Below are the code and all the weights of a small trained network. Each question names an input and a target symbol and asks about switching units off, where a switched-off unit gives its printed mean instead of its output.

import numpy as np


def w(rows, s, z=0):
    codes = np.array(rows[::2]) - 128.0
    scale = np.full(codes.shape[1], s)
    scale[-1] = z or s
    return codes * scale


def f(y):
    return np.maximum(y, 0)


def softmax(a):
    e = np.exp(a - a.max(-1, keepdims=True))
    return e / e.sum(-1, keepdims=True)


def log_softmax(a):
    a = a - a.max(-1, keepdims=True)
    return a - np.log(np.exp(a).sum(-1, keepdims=True))


def net(x, mask):
    ids = ['ΔΛΦΩαβγεζηξπστψ'.index(c) for c in x.split()]
    T = len(ids)
    res = E[ids] + P[:T]
    q, k, v = (res @ M[0].T for M in (Q, K, V))
    z = softmax(np.where(np.tri(T) > 0, q @ k.T / 2**0.5, -1e9)) @ v
    res = res + np.where(mask[0], z, O[0][:, -1]) @ O[0][:, :-1]
    y = f(res @ A[0][:, :-1].T + A[0][:, -1])
    res = res + np.where(mask[1:9], y, B[0][:, -1]) @ B[0][:, :-1]
    return log_softmax(res[-1] @ U[:, :-1].T + U[:, -1])


Q, K, V, O, A, B = {}, {}, {}, {}, {}, {}
E = w([
[124,160,138,122,163,119],'Δ',
[138,193,75,129,109,164],'Λ',
[39,155,148,37,175,131],'Φ',
[108,170,170,134,194,172],'Ω',
[106,174,43,97,112,118],'α',
[132,152,116,162,174,100],'β',
[86,151,11,80,122,64],'γ',
[146,150,195,196,198,196],'ε',
[95,174,34,19,69,72],'ζ',
[126,182,171,117,134,204],'η',
[165,157,11,154,114,111],'ξ',
[165,179,134,188,145,245],'π',
[194,109,126,250,219,134],'σ',
[172,96,83,162,187,24],'τ',
[217,122,207,116,147,60],'ψ',
],0.018)
P = w([
[36,204,152,223,59,79],'0',
[113,76,130,143,81,90],'1',
[153,230,121,155,75,52],'2',
[120,15,154,128,84,162],'3',
[146,222,136,133,124,65],'4',
[122,5,145,87,93,181],'5',
[160,182,141,152,167,54],'6',
[124,5,131,87,143,197],'7',
[182,202,136,131,174,82],'8',
[177,20,131,77,117,211],'9',
[133,176,142,64,237,94],'10',
[171,10,136,57,150,218],'11',
[141,194,113,151,144,40],'12',
],0.012)
Q[0] = w([
[108,245,150,104,137,94],'H0',
[151,1,129,58,80,194],'H0',
],0.012)
K[0] = w([
[25,150,140,212,56,137],'H0',
[254,115,89,47,217,170],'H0',
],0.0084)
V[0] = w([
[105,172,165,5,48,229],'H0',
[131,158,222,193,135,201],'H0',
],0.012)
O[0] = w([
[72,127,153,230,140,92,2],'H0',
[126,5,56,118,190,24,148],'H0',
],0.015,0.017)
A[0] = w([
[85,221,94,109,231,105,255],'N0',
[60,108,220,199,94,89,178],'N1',
[173,1,115,179,100,129,106],'N2',
[174,143,118,182,60,83,99],'N3',
[219,169,199,123,211,102,204],'N4',
[87,82,213,70,125,154,162],'N5',
[130,127,11,178,109,214,204],'N6',
[64,204,126,229,164,24,111],'N7',
],0.0083,0.0047)
B[0] = w([
[156,157,95,182,76,79,200],'N0',
[167,188,72,11,184,104,164],'N1',
[89,112,199,155,106,193,231],'N2',
[105,219,103,144,163,143,141],'N3',
[109,170,126,155,99,79,247],'N4',
[125,142,132,162,107,78,183],'N5',
[58,107,119,136,69,88,193],'N6',
[46,156,96,77,199,148,210],'N7',
],0.011,0.014)
U = w([
[164,160,129,197,120,29,179],'Δ',
[105,197,118,168,161,96,117],'Λ',
[97,213,167,78,202,113,11],'Φ',
[182,115,79,157,252,139,87],'Ω',
[97,223,148,199,128,109,91],'α',
[211,158,93,145,165,96,103],'β',
[110,232,204,175,104,140,29],'γ',
[150,30,177,122,131,82,93],'ε',
[95,238,185,99,194,192,13],'ζ',
[60,145,147,66,223,200,179],'η',
[144,191,148,175,72,113,252],'ξ',
[43,93,148,131,140,143,235],'π',
[196,45,132,37,190,191,151],'σ',
[234,178,213,37,166,254,141],'τ',
[184,94,224,128,41,27,251],'ψ',
],0.0065,0.004)

Each question gives the input, a string of symbols that net reads in full, and the target symbol t.
The units are the heads (2 rows each of Q, K, V and O) and the neurons (one row each of A and B). Each row of codes is followed by its name. A weight is (code - 128) times the scale printed after its matrix; where a second scale follows, it is the last column's (O, A, B and U).
mask holds one flag per unit, heads first, then neurons. A switched-off unit (its flag False) gives its mean, the last column of its rows in O or B, instead of its output. The means were averaged over made-up inputs and are rounded, as every weight is.
A unit's drop is (log p(t) with every unit on - log p(t) with that unit switched off) / (log p(t) with every unit on - log p(t) with every unit switched off).
The circuit of an input: a set's keep is (log p(t) with only the set's units on - log p(t) with every unit switched off) / (log p(t) with every unit on - log p(t) with every unit switched off). Starting from all 9 units, units are removed one at a time, each time the one whose removal leaves the highest keep (on an exact tie, the one counted first), for as long as the keep stays at least 0.8.
units of the circuit, in order: the units of the circuit, biggest drop first
top k neurons: the k neurons with the biggest drops, biggest first
input β β τ τ τ ε β Δ τ π σ ε β, target β: units of the circuit, in order	H0, N2
input ξ τ Δ η π ζ π Ω ε, target ξ: top 2 neurons	N4, N7
input τ σ Δ α, target σ: top 2 neurons	N4, N0
input η τ ε, target η: units of the circuit, in order	H0, N7, N1
input Λ ξ ψ η ζ Ω τ α τ, target Λ: units of the circuit, in order	H0, N7
input η ψ γ ξ τ ε β ε τ τ Δ Δ, target τ: top 2 neurons	N0, N7
input Φ Ω Λ τ τ ε Δ σ τ η ε, target Φ: units of the circuit, in order	H0, N7, N1, N2
input Δ Φ τ Λ ξ η ε, target Δ: units of the circuit, in order	H0, N7
input Φ π α, target Φ: units of the circuit, in order	H0, N7, N1
input η ε Φ, target η: units of the circuit, in order	H0, N7, N4
input ε Ω ξ Δ τ τ π η π Δ ε ψ, target ψ: units of the circuit, in order	N7, N4
input η Ω τ ζ, target τ: top 2 neurons	N4, N0
input ζ ε π π ψ, target ζ: units of the circuit, in order	H0, N1
input ψ τ τ ε Λ ξ ε ζ, target ξ: units of the circuit, in order	H0, N7
input Δ σ ξ ψ σ ε τ ε σ τ α, target Δ: units of the circuit, in order	N0, H0
input Ω ζ ε, target π: top 2 neurons	N2, N7
input η Φ γ Δ α, target η: top neuron	N7
input η η Φ α τ σ ε γ σ η τ, target η: units of the circuit, in order	H0, N7, N2
input η σ η β β, target η: top 2 neurons	N7, N2
input Λ ε ε ψ α, target Λ: top 3 neurons	N7, N0, N2
input η π σ η τ β ε, target η: top 3 neurons	N7, N2, N1
input ε ε η τ τ, target ε: top neuron	N2
input ξ ψ Δ η ξ σ ψ τ ε ξ ζ, target ξ: top 2 neurons	N0, N7
